Below is a small trained network, with its code and all its weights. Each question gives an input and a class and asks what happens when units are switched off, that is, made to give their printed mean instead of their output.

import numpy as np


def w(rows, s, z=0):
    codes = np.array(rows[::2]) - 128.0
    scale = np.full(codes.shape[1], s)
    scale[-1] = z or s
    return codes * scale


def f(y):
    return y / 2 * (1 + np.tanh(0.7978845608 * (y + 0.044715 * y**3)))


def log_softmax(a):
    a = a - a.max(-1, keepdims=True)
    return a - np.log(np.exp(a).sum(-1, keepdims=True))


def net(x, mask):
    res = np.array(x, float).reshape(1, 6) / 4 @ E
    y = f(res @ A[0][:, :-1].T + A[0][:, -1])
    res = res + np.where(mask, y, B[0][:, -1]) @ B[0][:, :-1]
    return log_softmax(res[-1] @ U[:, :-1].T + U[:, -1])


A, B = {}, {}
E = w([
[110,110,111,152,113,170,140,133,93,62,135,150],'x0',
[145,167,135,125,126,135,120,112,105,84,113,73],'x1',
[119,141,144,111,163,114,147,144,116,160,57,111],'x2',
[187,241,120,186,184,183,43,79,118,168,46,201],'x3',
[108,131,93,142,64,137,143,118,101,116,151,170],'x4',
[154,53,58,65,55,246,96,147,214,129,80,118],'x5',
],0.011)
A[0] = w([
[179,98,65,62,84,191,111,163,197,117,99,91,83],'neuron 1',
[102,164,210,209,191,48,146,171,55,128,222,150,57],'neuron 2',
[66,16,144,100,86,78,157,169,113,121,180,35,143],'neuron 3',
[131,160,168,140,93,156,99,121,125,115,157,45,27],'neuron 4',
[69,156,67,97,141,172,141,190,105,183,105,116,31],'neuron 5',
[149,91,110,53,48,218,73,173,112,163,90,101,77],'neuron 6',
[112,127,224,165,126,32,145,72,70,107,131,155,34],'neuron 7',
[213,100,153,122,102,214,170,144,139,142,138,126,6],'neuron 8',
[71,71,189,67,37,77,183,244,138,104,141,67,146],'neuron 9',
[169,100,167,80,73,86,147,140,127,109,175,80,169],'neuron 10',
[174,177,99,204,141,195,35,59,110,190,73,188,158],'neuron 11',
[219,189,136,145,186,158,36,85,153,104,105,255,161],'neuron 12',
[108,95,82,65,81,212,66,179,195,142,85,100,58],'neuron 13',
],0.0067,0.0019)
B[0] = w([
[164,111,64,41,165,94,233,15,152,95,166,170,221],'neuron 1',
[121,98,105,44,172,97,170,50,47,70,167,254,235],'neuron 2',
[87,147,120,186,84,197,102,219,167,193,71,73,245],'neuron 3',
[158,89,212,112,139,160,136,140,71,152,110,181,135],'neuron 4',
[162,168,115,117,128,111,171,103,120,157,156,108,137],'neuron 5',
[136,93,186,117,209,32,144,91,118,110,204,161,211],'neuron 6',
[191,44,13,102,139,121,207,102,135,87,119,201,199],'neuron 7',
[199,70,180,63,112,153,119,150,180,61,189,180,157],'neuron 8',
[94,200,140,140,124,208,130,221,136,123,102,55,247],'neuron 9',
[129,170,148,184,70,87,76,186,128,105,61,65,188],'neuron 10',
[109,134,180,206,34,219,146,143,164,211,65,77,235],'neuron 11',
[51,76,160,140,107,179,140,236,188,184,113,130,230],'neuron 12',
[224,87,63,42,199,35,156,125,25,164,152,124,223],'neuron 13',
],0.0069,0.013)
U = w([
[109,158,196,169,62,186,100,250,135,164,90,71,250],'0',
[163,114,154,79,148,49,156,66,97,105,138,151,6],'1',
],0.011,0.0011)

Each question gives the input, the list of numbers given to net, and the class t.
The units are the neurons (one row each of A and B). Each row of codes is followed by its name. A weight is (code - 128) times the scale printed after its matrix; where a second scale follows, it is the last column's (A, B and U).
mask holds one flag per neuron, in row order. A switched-off neuron (its flag False) gives its mean, the last column of its row in B, instead of its output. The means were averaged over made-up inputs and are rounded, as every weight is.
A unit's drop is (log p(t) with every unit on - log p(t) with that unit switched off) / (log p(t) with every unit on - log p(t) with every unit switched off).
unit that matters most: the unit with the biggest drop
top k neurons: the k neurons with the biggest drops, biggest first
drop when u is switched off: that unit's drop, to one decimal
input [5,5,8,-6,-2,8], class 1: top 3 neurons => neuron 1; neuron 13; neuron 6
input [0,-5,-7,-7,7,-7], class 0: top 2 neurons => neuron 3; neuron 9
input [0,7,-2,-5,-2,-5], class 0: top 3 neurons => neuron 3; neuron 1; neuron 9
input [4,-4,-2,-6,-1,-6], class 0: unit that matters most => neuron 3
input [2,-1,-8,-5,7,6], class 1: top 4 neurons => neuron 1; neuron 13; neuron 6; neuron 11
input [3,1,0,5,8,-5], class 0: top 3 neurons => neuron 11; neuron 12; neuron 1
input [7,3,6,6,6,7], class 1: top 4 neurons => neuron 1; neuron 13; neuron 6; neuron 3
input [-4,-6,-5,5,-4,6], class 1: top 3 neurons => neuron 1; neuron 13; neuron 3
input [7,3,5,1,-7,2], class 1: top 3 neurons => neuron 3; neuron 9; neuron 11
input [-7,-8,1,-5,-8,6], class 1: drop when neuron 13 is switched off => 1.5
input [6,5,1,6,8,7], class 1: drop when neuron 6 is switched off => 0.7
input [-3,6,-4,8,7,-6], class 0: drop when neuron 12 is switched off => 0.3
